Small tables with named rows and columns. After each table, cells are looked up by row and column.

kog =
	kur	saf
ladori	-1.193	-4.834
rituzu	0.974	-0.899
fuz	7.951	-0.358
sufov	0.703	-3.131
tabulu	3.896	-1.676
vak	3.132	2.734
meriven	-2.584	-5.455
buboger	-1.245	-2.366
lamog	-2.580	-4.387

fuz, kur => 7.951
fuz, saf => -0.358
tabulu, kur => 3.896
meriven, kur => -2.584
rituzu, kur => 0.974
vak, kur => 3.132
meriven, saf => -5.455
tabulu, saf => -1.676
ladori, kur => -1.193
ladori, saf => -4.834
Which row has the largest saf? vak

seruzav:
	kos	beso	zevo	rikobi	fir	fen
goret	85	45	126	108	131	74
danu	145	54	241	88	241	62
lavifom	76	139	198	70	134	141
goged	108	144	203	117	141	140
nupod	93	155	167	82	100	86
regu	36	96	140	150	102	127
reziguf	141	142	168	147	191	121

fir of reziguf: 191
beso of nupod: 155
beso of reziguf: 142
fen of goged: 140
beso of goret: 45
rikobi of danu: 88
fen of regu: 127
fir of goged: 141
zevo of regu: 140
Row with the largest beso: nupod

rebula =
      fabiga   bedag  tisogu     dud     por    sike
kun   -45571    1699  -25371   12605   28958  -29974
nom   -59382      51   50701  -30723   50874   35508
zeg     9322  -11330   -2019  -14704  -23654     318
fufe   31696  -15946    4381  -23203  -44803    9886

What is the dud of nom in rebula? -30723
What is the tisogu of kun in rebula? -25371
What is the dud of fufe in rebula? -23203
What is the sike of fufe in rebula? 9886
What is the bedag of nom in rebula? 51
What is the por of nom in rebula? 50874
What is the sike of kun in rebula? -29974
What is the tisogu of zeg in rebula? -2019
What is the fabiga of kun in rebula? -45571
What is the fabiga of zeg in rebula? 9322
What is the tisogu of nom in rebula? 50701
Which row has the largest tisogu? nom

merud:
         mev  zed  daz  gugel  guvadet  tazus  mivilos  fepebam
vek       32   28   74     25       76     30       77       75
gam       32   29   74     26       75     29       77       75
lam       79   81   26     89       27     80       25       26
sigu      32   29   74     26       75     29       77       74
nela      83   85   22     87       23     82       21       24
tedi      35   36   69     33       68     38       68       68
vap       35   34   70     31       72     33       73       71
lurabiz   82   84   24     86       24     81       23       24
zaf       46   48   59     46       59     47       59       58

mev of sigu is 32
mev of lurabiz is 82
fepebam of vap is 71
zed of lurabiz is 84
mivilos of vek is 77
gugel of gam is 26
zed of lam is 81
gugel of vap is 31
zed of zaf is 48
tazus of sigu is 29
mivilos of tedi is 68
mev of lam is 79
fepebam of zaf is 58
gugel of nela is 87
zed of nela is 85
daz of lam is 26
guvadet of gam is 75
guvadet of tedi is 68
Which row has the largest zed? nela

zupanop.tsv
	duzal	nazes	vif	tope	kadise	bubimus
mot	6.43	6.73	7.65	2.24	8.17	2.49
faf	6.44	6.65	7.62	2.27	8.19	2.47
regup	8.23	1.74	2.53	3.17	6.46	3.08
fisadak	6.38	6.74	7.69	2.21	8.26	2.44
laginuz	2.17	8.68	7.91	7.06	3.62	6.56
nud	4.84	3.62	2.86	7.36	2.75	7.16
reg	6.18	6.73	7.54	2.33	8.04	2.62
vurozor	2.09	8.68	7.94	7.06	3.76	6.70
vano	4.91	4.40	4.16	6.30	4.01	6.01
kon	4.63	3.32	2.78	7.52	2.67	7.40
mape	4.70	3.42	2.93	7.36	2.79	7.20

What is the nazes of vano in zupanop?
4.40
What is the kadise of mape in zupanop?
2.79
What is the duzal of nud in zupanop?
4.84
What is the vif of mape in zupanop?
2.93
What is the nazes of mape in zupanop?
3.42
What is the bubimus of fisadak in zupanop?
2.44
What is the kadise of vano in zupanop?
4.01
What is the tope of fisadak in zupanop?
2.21
What is the vif of nud in zupanop?
2.86
What is the vif of vano in zupanop?
4.16
What is the tope of faf in zupanop?
2.27
What is the kadise of mot in zupanop?
8.17
What is the vif of fisadak in zupanop?
7.69
What is the duzal of regup in zupanop?
8.23
What is the bubimus of mape in zupanop?
7.20
What is the duzal of mot in zupanop?
6.43

Table nal
	dor	vudulu	timoz
zes	151	133	151
zor	63	141	166
volopor	150	163	157
bos	219	158	161

bos, dor: 219
bos, timoz: 161
zor, dor: 63
bos, vudulu: 158
zor, timoz: 166
zes, timoz: 151

lal
|  | vavib | kur | vemode | metala |
|---|---|---|---|---|
| kog | 22 | 249 | 131 | 117 |
| divumab | 220 | 33 | 125 | 64 |
| lezol | 89 | 157 | 125 | 55 |

vavib of kog is 22
metala of divumab is 64
vemode of kog is 131
vemode of lezol is 125
vavib of divumab is 220
kur of lezol is 157
kur of divumab is 33
vavib of lezol is 89
metala of kog is 117
metala of lezol is 55
kur of kog is 249

piv:
,fafa,belibo
keraka,25.03,72.77
tid,17.98,30.25
difasen,39.56,66.75
sekap,21.71,49.98
pofidib,45.18,53.65
tarivu,11.55,41.68
bori,49.86,99.64
ratares,3.28,75.64
tifil,95.59,68.73
bog,47.56,26.25
fozini,67.53,84.86
non,71.57,66.76

What is the fafa of ratares in piv?
3.28
What is the belibo of bori in piv?
99.64
What is the belibo of sekap in piv?
49.98
What is the fafa of tarivu in piv?
11.55
What is the belibo of ratares in piv?
75.64
What is the fafa of keraka in piv?
25.03
What is the belibo of tid in piv?
30.25
What is the belibo of pofidib in piv?
53.65
What is the fafa of bori in piv?
49.86
What is the fafa of non in piv?
71.57
Row with the largest fafa: tifil

vep.csv
,mipu,budabo
biboko,32884,47132
tesap,-62801,47040
funuf,37254,-35252
rizure,48221,-2024
mef,-65318,26482
pob,80531,35055
dob,-36594,45189
buz,-48953,38701
vetig,-50151,10843

What is the mipu of vetig in vep?
-50151
What is the mipu of funuf in vep?
37254
What is the mipu of mef in vep?
-65318
What is the mipu of pob in vep?
80531
What is the mipu of rizure in vep?
48221
What is the budabo of tesap in vep?
47040
What is the budabo of mef in vep?
26482
What is the budabo of buz in vep?
38701

bov =
         bilupu  dez  pupot  sabida
nim         122  126    107     137
ritava       69   60    116     231
giz         142  132    129      89
kekipu      108  100    126     132
zilubib      90  244    213     102
dukefu      155  158    123      72
vedi        151   22    157     124
sir         175  173     62      71
silaler      47  102    225      86
gaso        178   47    131     143
nenifon     114   67    143     165

What is the bilupu of nim in bov?
122
What is the pupot of dukefu in bov?
123
What is the sabida of silaler in bov?
86
What is the bilupu of vedi in bov?
151
What is the bilupu of nenifon in bov?
114
What is the bilupu of zilubib in bov?
90
What is the pupot of zilubib in bov?
213
What is the sabida of nim in bov?
137
What is the sabida of nenifon in bov?
165
What is the sabida of vedi in bov?
124
What is the pupot of vedi in bov?
157
What is the dez of gaso in bov?
47
What is the pupot of sir in bov?
62
What is the pupot of ritava in bov?
116
Row with the largest dez: zilubib

zumo =
fields: mugepuf, fofed, rotabu, gof, lomod, dotugo, tib, subud, vago, vof
varuv: [17, 29, -10, -13, 5, 40, -32, -50, 24, -18]
kek: [42, 17, -44, -9, -49, 44, 28, -45, 44, -71]
vub: [5, -4, -4, 0, 15, 33, -29, 59, 45, -42]
tasibe: [43, 2, -28, 53, -3, 44, -26, -77, 29, -19]
masodib: [80, -3, -44, 37, 34, 57, -13, -36, 39, -57]
pevufuv: [0, 0, -32, -20, -3, -24, -6, 18, 35, 17]
zosevi: [31, 21, -10, 22, 34, 51, -23, -28, 41, -45]
bariluf: [74, 2, -57, 11, 17, 75, 24, -78, 17, -56]

bariluf, tib: 24
pevufuv, subud: 18
vub, vago: 45
tasibe, rotabu: -28
tasibe, vago: 29
bariluf, mugepuf: 74
masodib, fofed: -3
tasibe, vof: -19
tasibe, dotugo: 44
bariluf, subud: -78
zosevi, gof: 22
varuv, mugepuf: 17
zosevi, fofed: 21
bariluf, vago: 17
Which row has the largest gof? tasibe

dizoz =
|  | panove | zilana | pegi | beman | pove | ridal | ponili | vipi |
|---|---|---|---|---|---|---|---|---|
| rofov | 61438 | 51397 | 46114 | 59533 | 26649 | 41236 | 49159 | 18692 |
| barigu | 45711 | 69676 | 39820 | 24461 | 69568 | 74491 | 52654 | 75349 |
| fes | 23721 | 20627 | 54850 | 70970 | 47821 | 20549 | 22405 | 33289 |

pegi of rofov: 46114
ponili of fes: 22405
beman of barigu: 24461
pove of fes: 47821
pove of barigu: 69568
ridal of barigu: 74491
panove of rofov: 61438
ponili of rofov: 49159
pegi of barigu: 39820
Which row has the largest beman? fes

Table kodilet
           gud  muselon    fof    lur  pebesud
dela     59908    29658  51206  41478    34275
rop      52246    36642  56798  41401    40614
feminit  40567    96095  54900  49676    56187
kiv      40302    70271  43758  52619    52470
kareg    55819     3810  40517  39265    40877
bevev    41298    88194  50477  51813    49830

What is the fof of feminit in kodilet?
54900
What is the muselon of dela in kodilet?
29658
What is the pebesud of bevev in kodilet?
49830
What is the fof of dela in kodilet?
51206
What is the fof of bevev in kodilet?
50477
What is the gud of rop in kodilet?
52246
What is the pebesud of feminit in kodilet?
56187
What is the lur of kiv in kodilet?
52619
What is the pebesud of kiv in kodilet?
52470
What is the lur of feminit in kodilet?
49676
What is the lur of bevev in kodilet?
51813
What is the pebesud of dela in kodilet?
34275
What is the muselon of kareg in kodilet?
3810
Row with the largest pebesud: feminit

